Here is a tiny trained network, its code and every weight. The questions are about switching its units off for an input and a target symbol, where a switched-off unit gives its printed mean instead of its output.

import numpy as np


def w(rows, s, z=0):
    codes = np.array(rows[::2]) - 128.0
    scale = np.full(codes.shape[1], s)
    scale[-1] = z or s
    return codes * scale


def norm(h):
    return h / np.sqrt((h * h).mean(-1, keepdims=True) + 1e-5)


def f(y):
    return y / 2 * (1 + np.tanh(0.7978845608 * (y + 0.044715 * y**3)))


def softmax(a):
    e = np.exp(a - a.max(-1, keepdims=True))
    return e / e.sum(-1, keepdims=True)


def log_softmax(a):
    a = a - a.max(-1, keepdims=True)
    return a - np.log(np.exp(a).sum(-1, keepdims=True))


def net(x, mask):
    ids = ['γδεζηλξπστφω'.index(c) for c in x.split()]
    T = len(ids)
    res = E[ids] + P[:T]
    u = 0
    for l in range(2):
        r = norm(res)
        for j in range(2):
            rows = slice(2 * j, 2 * j + 2)
            q, k, v = (r @ M[l][rows].T for M in (Q, K, V))
            z = softmax(np.where(np.tri(T) > 0, q @ k.T / 2**0.5, -1e9)) @ v
            o = O[l][rows]
            res = res + np.where(mask[u + j], z, o[:, -1]) @ o[:, :-1]
        u += 2
        y = f(norm(res) @ A[l][:, :-1].T + A[l][:, -1])
        res = res + np.where(mask[u : u + 16], y, B[l][:, -1]) @ B[l][:, :-1]
        u += 16
    return log_softmax(norm(res)[-1] @ U[:, :-1].T + U[:, -1])


Q, K, V, O, A, B = {}, {}, {}, {}, {}, {}
E = w([
[120,76,135,133,161],'γ',
[68,119,187,4,80],'δ',
[141,184,130,138,142],'ε',
[142,73,103,131,136],'ζ',
[157,111,77,109,135],'η',
[98,126,139,123,190],'λ',
[125,97,155,143,157],'ξ',
[131,82,142,159,126],'π',
[133,161,176,145,165],'σ',
[163,115,107,146,104],'τ',
[120,162,94,112,164],'φ',
[121,93,88,110,166],'ω',
],0.032)
P = w([
[135,127,102,198,149],'0',
[70,122,119,136,98],'1',
[105,112,134,120,106],'2',
[104,143,86,241,164],'3',
[168,123,131,172,155],'4',
[116,113,144,90,109],'5',
[192,86,180,74,122],'6',
[187,130,127,254,205],'7',
],0.0078)
Q[0] = w([
[138,129,90,78,218],'0.h1',
[160,155,116,95,255],'0.h1',
[104,127,142,94,121],'0.h2',
[69,185,94,114,198],'0.h2',
],0.0078)
K[0] = w([
[57,163,191,93,59],'0.h1',
[26,108,107,103,48],'0.h1',
[201,85,80,44,200],'0.h2',
[162,134,69,254,241],'0.h2',
],0.0059)
V[0] = w([
[207,110,206,3,121],'0.h1',
[63,133,158,53,30],'0.h1',
[179,122,108,180,186],'0.h2',
[36,128,157,24,46],'0.h2',
],0.0043)
O[0] = w([
[165,144,153,160,177,71],'0.h1',
[223,169,136,149,254,23],'0.h1',
[189,254,241,56,107,213],'0.h2',
[253,173,176,149,145,4],'0.h2',
],0.0048,0.0027)
A[0] = w([
[102,127,142,49,107,140],'0.n1',
[119,185,161,121,151,197],'0.n2',
[42,124,165,27,38,52],'0.n3',
[127,176,154,100,38,113],'0.n4',
[124,90,182,98,125,145],'0.n5',
[177,194,128,181,102,45],'0.n6',
[78,141,199,156,177,105],'0.n7',
[109,100,55,135,95,160],'0.n8',
[109,102,209,163,184,60],'0.n9',
[191,122,145,84,100,91],'0.n10',
[34,124,116,158,112,173],'0.n11',
[223,129,171,82,192,98],'0.n12',
[88,173,67,50,254,97],'0.n13',
[164,146,188,60,127,3],'0.n14',
[149,162,149,190,71,8],'0.n15',
[148,210,77,82,131,26],'0.n16',
],0.0095,0.0047)
B[0] = w([
[68,179,88,102,3,157],'0.n1',
[143,97,123,99,36,167],'0.n2',
[24,172,118,21,44,158],'0.n3',
[82,100,100,93,99,132],'0.n4',
[122,132,106,118,79,170],'0.n5',
[170,59,123,167,169,126],'0.n6',
[175,118,72,106,145,182],'0.n7',
[135,199,171,135,151,211],'0.n8',
[161,166,98,75,145,182],'0.n9',
[119,78,170,132,134,122],'0.n10',
[147,195,118,122,156,190],'0.n11',
[151,49,111,173,138,146],'0.n12',
[156,69,214,190,96,254],'0.n13',
[105,106,115,114,109,118],'0.n14',
[143,57,126,131,186,118],'0.n15',
[222,111,116,120,152,137],'0.n16',
],0.0077,0.0057)
Q[1] = w([
[224,86,125,223,227],'1.h1',
[92,228,71,234,222],'1.h1',
[145,43,184,18,34],'1.h2',
[3,207,108,51,48],'1.h2',
],0.013)
K[1] = w([
[145,61,168,55,67],'1.h1',
[14,181,115,55,38],'1.h1',
[252,87,130,230,252],'1.h2',
[93,194,93,178,168],'1.h2',
],0.017)
V[1] = w([
[132,71,8,99,203],'1.h1',
[139,83,8,227,16],'1.h1',
[212,217,66,46,130],'1.h2',
[72,89,64,65,141],'1.h2',
],0.013)
O[1] = w([
[190,55,212,124,45,251],'1.h1',
[126,111,52,210,12,178],'1.h1',
[230,100,42,29,99,72],'1.h2',
[95,79,202,95,9,138],'1.h2',
],0.011,0.003)
A[1] = w([
[141,80,128,69,112,123],'1.n1',
[119,214,202,128,57,138],'1.n2',
[68,127,122,55,60,125],'1.n3',
[74,147,58,211,36,155],'1.n4',
[135,123,22,146,55,98],'1.n5',
[194,98,64,143,149,164],'1.n6',
[159,179,24,51,94,2],'1.n7',
[164,139,166,188,106,198],'1.n8',
[184,136,172,136,160,198],'1.n9',
[43,232,91,144,189,70],'1.n10',
[183,122,65,71,152,63],'1.n11',
[91,108,94,102,179,108],'1.n12',
[128,114,141,254,152,188],'1.n13',
[52,196,90,43,88,113],'1.n14',
[208,211,81,137,116,194],'1.n15',
[121,60,94,167,111,99],'1.n16',
],0.015,0.0084)
B[1] = w([
[126,193,123,162,113,179],'1.n1',
[59,66,103,109,182,185],'1.n2',
[147,187,103,40,123,164],'1.n3',
[160,189,173,88,104,231],'1.n4',
[66,91,82,114,155,194],'1.n5',
[142,87,109,198,122,209],'1.n6',
[73,152,252,128,176,165],'1.n7',
[148,106,86,168,156,219],'1.n8',
[169,134,127,151,148,208],'1.n9',
[227,161,144,86,70,178],'1.n10',
[160,87,155,93,109,173],'1.n11',
[123,120,158,131,90,147],'1.n12',
[156,161,118,187,137,255],'1.n13',
[28,134,95,57,120,148],'1.n14',
[72,43,102,149,167,201],'1.n15',
[103,148,168,131,109,158],'1.n16',
],0.015,0.0096)
U = w([
[95,51,230,130,127,84],'γ',
[88,147,119,116,131,251],'δ',
[46,51,64,138,197,104],'ε',
[110,135,171,182,20,107],'ζ',
[140,44,67,133,79,115],'η',
[135,195,208,112,209,112],'λ',
[214,140,162,92,104,132],'ξ',
[138,252,146,175,99,129],'π',
[140,76,118,77,241,91],'σ',
[67,152,28,198,96,123],'τ',
[175,192,44,122,182,138],'φ',
[26,133,178,201,179,134],'ω',
],0.017,0.013)

Each question gives the input, a string of symbols that net reads in full, and the target symbol t.
The units are the heads (2 rows each of Q, K, V and O) and the neurons (one row each of A and B). Each row of codes is followed by its name. A weight is (code - 128) times the scale printed after its matrix; where a second scale follows, it is the last column's (O, A, B and U).
mask holds one flag per unit, layer by layer, with each layer's heads first. A switched-off unit (its flag False) gives its mean, the last column of its rows in O or B, instead of its output. The means were averaged over made-up inputs and are rounded, as every weight is.
A unit's drop is (log p(t) with every unit on - log p(t) with that unit switched off) / (log p(t) with every unit on - log p(t) with every unit switched off).
The circuit of an input: a set's keep is (log p(t) with only the set's units on - log p(t) with every unit switched off) / (log p(t) with every unit on - log p(t) with every unit switched off). Starting from the 12 units with the biggest drops (on a tie, the unit counted first), units are removed one at a time, each time the one whose removal leaves the highest keep (on an exact tie, the one counted first), for as long as the keep stays at least 0.8.
circuit, biggest first: the units of the circuit, biggest drop first
most important unit: the unit with the biggest drop
k most important neurons: the k neurons with the biggest drops, biggest first
k most important neurons of layer l: the k neurons of layer l with the biggest drops, biggest first
heads that matter: for each layer, one digit per head in row order, 1 if its drop is at least 0.15 and else 0, layers parted by /
input π τ ω ξ τ, target ω: most important neuron	(0.n13)
input ζ π φ π τ, target φ: heads that matter	00 / 10
input ξ τ η λ γ, target η: 2 most important neurons	(0.n13, 0.n3)
input ξ λ σ, target ξ: circuit, biggest first	(0.n2, 0.n13, 0.n9, 1.h2)
input ω η γ σ ξ φ ω γ, target φ: circuit, biggest first	(0.n13, 0.n2, 1.h1, 1.n10)
input η ζ δ σ φ π ω λ, target λ: heads that matter	01 / 11
input ξ ξ ξ γ τ φ γ ω, target φ: circuit, biggest first	(0.n2, 0.n13, 1.h1, 1.n10)
input η ξ π π η λ ξ π, target λ: 2 most important neurons	(0.n2, 0.n1)
input γ σ δ λ ε, target ε: heads that matter	00 / 11
input φ τ ω λ, target τ: heads that matter	10 / 10
input τ ω ξ ξ τ, target ξ: 2 most important neurons of layer 0	(0.n3, 0.n2)
input ζ ω ξ ξ ζ λ, target ξ: 3 most important neurons	(0.n9, 0.n13, 0.n7)
input η ξ λ ε ω, target λ: heads that matter	00 / 10
input σ τ τ ξ, target τ: circuit, biggest first	(1.h1)
input ξ η ξ, target ξ: 2 most important neurons	(0.n13, 0.n9)
input ε γ η φ, target γ: 2 most important neurons	(0.n3, 0.n13)
input ξ η ε, target ξ: 4 most important neurons	(0.n2, 0.n13, 0.n9, 0.n7)
input ζ π ξ, target ζ: heads that matter	00 / 11
input ζ σ η π ξ ζ, target π: heads that matter	00 / 01
input ζ ζ γ η π, target γ: 3 most important neurons	(0.n3, 0.n2, 0.n13)
input ω φ φ, target ω: circuit, biggest first	(0.n13, 1.h2)
input ξ ω η γ τ ω, target γ: most important unit	0.n11
input π ω ξ τ ζ τ λ τ, target τ: 2 most important neurons	(0.n4, 0.n13)
input τ ξ η ζ π η, target ζ: 2 most important neurons of layer 0	(0.n8, 0.n13)
input τ ξ σ ω ω ω, target ω: heads that matter	10 / 01
input τ η ω ε ξ λ, target ε: 2 most important neurons	(0.n6, 0.n1)
input ζ ξ λ ξ η η, target ξ: heads that matter	10 / 10
